Below is a small trained network, with its code and all its weights. Each question gives an input and a class and asks what happens when units are switched off, that is, made to give their printed mean instead of their output.

import numpy as np


def w(rows, s, z=0):
    codes = np.array(rows[::2]) - 128.0
    scale = np.full(codes.shape[1], s)
    scale[-1] = z or s
    return codes * scale


def f(y):
    return y / 2 * (1 + np.tanh(0.7978845608 * (y + 0.044715 * y**3)))


def log_softmax(a):
    a = a - a.max(-1, keepdims=True)
    return a - np.log(np.exp(a).sum(-1, keepdims=True))


def net(x, mask):
    res = np.array(x, float).reshape(1, 7) / 4 @ E
    y = f(res @ A[0][:, :-1].T + A[0][:, -1])
    res = res + np.where(mask, y, B[0][:, -1]) @ B[0][:, :-1]
    return log_softmax(res[-1] @ U[:, :-1].T + U[:, -1])


A, B = {}, {}
E = w([
[110,45,138,124,138,246,117],'x0',
[171,170,118,95,79,195,241],'x1',
[198,94,25,123,129,116,101],'x2',
[121,122,126,126,121,123,133],'x3',
[140,104,151,25,179,99,133],'x4',
[126,126,126,128,125,126,129],'x5',
[153,158,175,82,18,142,47],'x6',
],0.012)
A[0] = w([
[96,112,95,139,184,131,174,83],'n0',
[153,198,135,92,59,101,57,82],'n1',
[138,100,140,97,67,128,89,105],'n2',
[100,129,178,135,137,118,115,49],'n3',
[164,183,120,138,122,40,132,72],'n4',
[124,137,119,230,85,146,98,69],'n5',
[121,20,142,145,151,227,103,40],'n6',
[176,172,118,125,123,132,171,46],'n7',
[188,112,58,117,116,120,107,133],'n8',
[66,145,195,125,158,149,125,94],'n9',
[103,98,159,25,171,108,134,157],'n10',
[79,86,151,127,156,117,45,88],'n11',
[126,140,159,93,168,129,123,91],'n12',
[129,177,116,192,111,133,119,114],'n13',
[147,106,50,87,114,128,112,64],'n14',
[68,202,195,132,119,106,150,77],'n15',
[119,98,110,173,185,108,138,70],'n16',
[197,94,87,155,145,103,82,76],'n17',
[128,148,195,159,128,94,144,102],'n18',
[101,107,153,153,146,89,84,69],'n19',
[132,126,133,43,142,84,136,91],'n20',
[125,118,132,68,154,126,123,77],'n21',
[115,80,101,175,195,112,192,110],'n22',
[134,110,147,93,77,164,69,97],'n23',
[89,131,193,136,133,157,133,125],'n24',
[158,91,60,125,84,121,106,74],'n25',
[88,93,115,161,152,86,35,62],'n26',
[141,65,158,113,99,170,96,40],'n27',
[128,146,134,152,137,79,103,4],'n28',
[130,155,103,87,76,174,217,60],'n29',
[73,126,114,249,78,156,148,110],'n30',
],0.014,0.0033)
B[0] = w([
[119,191,219,219,113,101,122,187],'n0',
[100,174,195,183,183,65,144,225],'n1',
[99,205,181,180,168,110,115,194],'n2',
[100,120,139,105,134,181,128,161],'n3',
[87,38,47,144,140,36,227,199],'n4',
[198,87,130,155,47,125,47,197],'n5',
[119,70,29,130,110,2,233,249],'n6',
[131,139,123,72,121,140,169,173],'n7',
[56,133,102,111,166,217,76,196],'n8',
[90,96,112,134,170,194,110,192],'n9',
[198,76,122,149,93,114,23,204],'n10',
[168,164,152,73,73,168,168,217],'n11',
[143,122,110,119,119,131,77,152],'n12',
[216,69,109,119,112,78,55,172],'n13',
[83,115,133,106,173,184,68,180],'n14',
[90,93,80,141,207,195,126,207],'n15',
[117,168,165,154,136,107,143,183],'n16',
[72,118,107,89,161,187,94,186],'n17',
[99,93,103,125,158,143,135,170],'n18',
[150,155,157,50,77,158,175,183],'n19',
[195,67,123,152,94,94,70,178],'n20',
[187,90,145,175,51,102,61,158],'n21',
[98,196,219,214,138,120,112,215],'n22',
[92,195,197,229,158,76,151,213],'n23',
[65,72,101,124,196,187,123,187],'n24',
[86,99,104,131,161,186,123,185],'n25',
[171,173,152,44,65,211,214,222],'n26',
[128,128,104,139,164,38,177,196],'n27',
[128,118,110,105,70,96,199,157],'n28',
[173,182,152,39,50,195,184,225],'n29',
[168,83,142,117,102,109,48,216],'n30',
],0.0089,0.016)
U = w([
[99,228,211,185,138,61,118,79],'0',
[192,182,157,11,78,154,184,146],'1',
[235,74,125,119,97,72,6,95],'2',
[97,87,61,112,130,13,202,254],'3',
[34,105,102,95,169,188,73,52],'4',
],0.012,0.003)

Each question gives the input, the list of numbers given to net, and the class t.
The units are the neurons (one row each of A and B). Each row of codes is followed by its name. A weight is (code - 128) times the scale printed after its matrix; where a second scale follows, it is the last column's (A, B and U).
mask holds one flag per neuron, in row order. A switched-off neuron (its flag False) gives its mean, the last column of its row in B, instead of its output. The means were averaged over made-up inputs and are rounded, as every weight is.
A unit's drop is (log p(t) with every unit on - log p(t) with that unit switched off) / (log p(t) with every unit on - log p(t) with every unit switched off).
The circuit of an input: a set's keep is (log p(t) with only the set's units on - log p(t) with every unit switched off) / (log p(t) with every unit on - log p(t) with every unit switched off). Starting from the 12 units with the biggest drops (on a tie, the unit counted first), units are removed one at a time, each time the one whose removal leaves the highest keep (on an exact tie, the one counted first), for as long as the keep stays at least 0.8.
units of the circuit, in order: the units of the circuit, biggest drop first
most important unit: the unit with the biggest drop
top k neurons: the k neurons with the biggest drops, biggest first
drop of u: that unit's drop, to one decimal
input [6,1,-7,-2,3,-1,6], class 4: top 4 neurons -> (n24 n9 n22 n15)
input [6,-4,0,-1,4,-6,6], class 0: most important unit -> n23
input [7,-5,-1,-5,7,-7,-8], class 0: top 3 neurons -> (n22 n0 n16)
input [4,-1,3,-2,-2,-4,3], class 3: top 3 neurons -> (n6 n22 n0)
input [-1,-4,3,7,-4,2,-2], class 1: top 2 neurons -> (n26 n10)
input [7,-7,-6,-7,5,0,-7], class 0: top 3 neurons -> (n22 n0 n29)
input [3,-4,1,-7,-5,-8,0], class 2: top 2 neurons -> (n5 n29)
input [-2,-6,3,4,7,-8,-5], class 2: top 3 neurons -> (n10 n20 n29)
input [1,-7,-8,8,-7,0,-6], class 4: top 2 neurons -> (n9 n24)
input [3,-5,7,-6,6,0,-2], class 4: top 3 neurons -> (n17 n8 n14)
input [-6,6,1,7,0,-4,-6], class 0: top 2 neurons -> (n22 n6)
input [1,6,2,-4,-3,-8,-7], class 0: top 2 neurons -> (n22 n0)
input [-3,-1,3,6,4,-6,0], class 2: drop of n6 -> 0.4
input [8,-4,7,-2,-3,-4,-7], class 3: drop of n2 -> 0.6
input [8,2,3,8,5,0,-2], class 3: drop of n12 -> 0.0
input [-2,-1,-8,0,1,6,-7], class 4: units of the circuit, in order -> (n15)
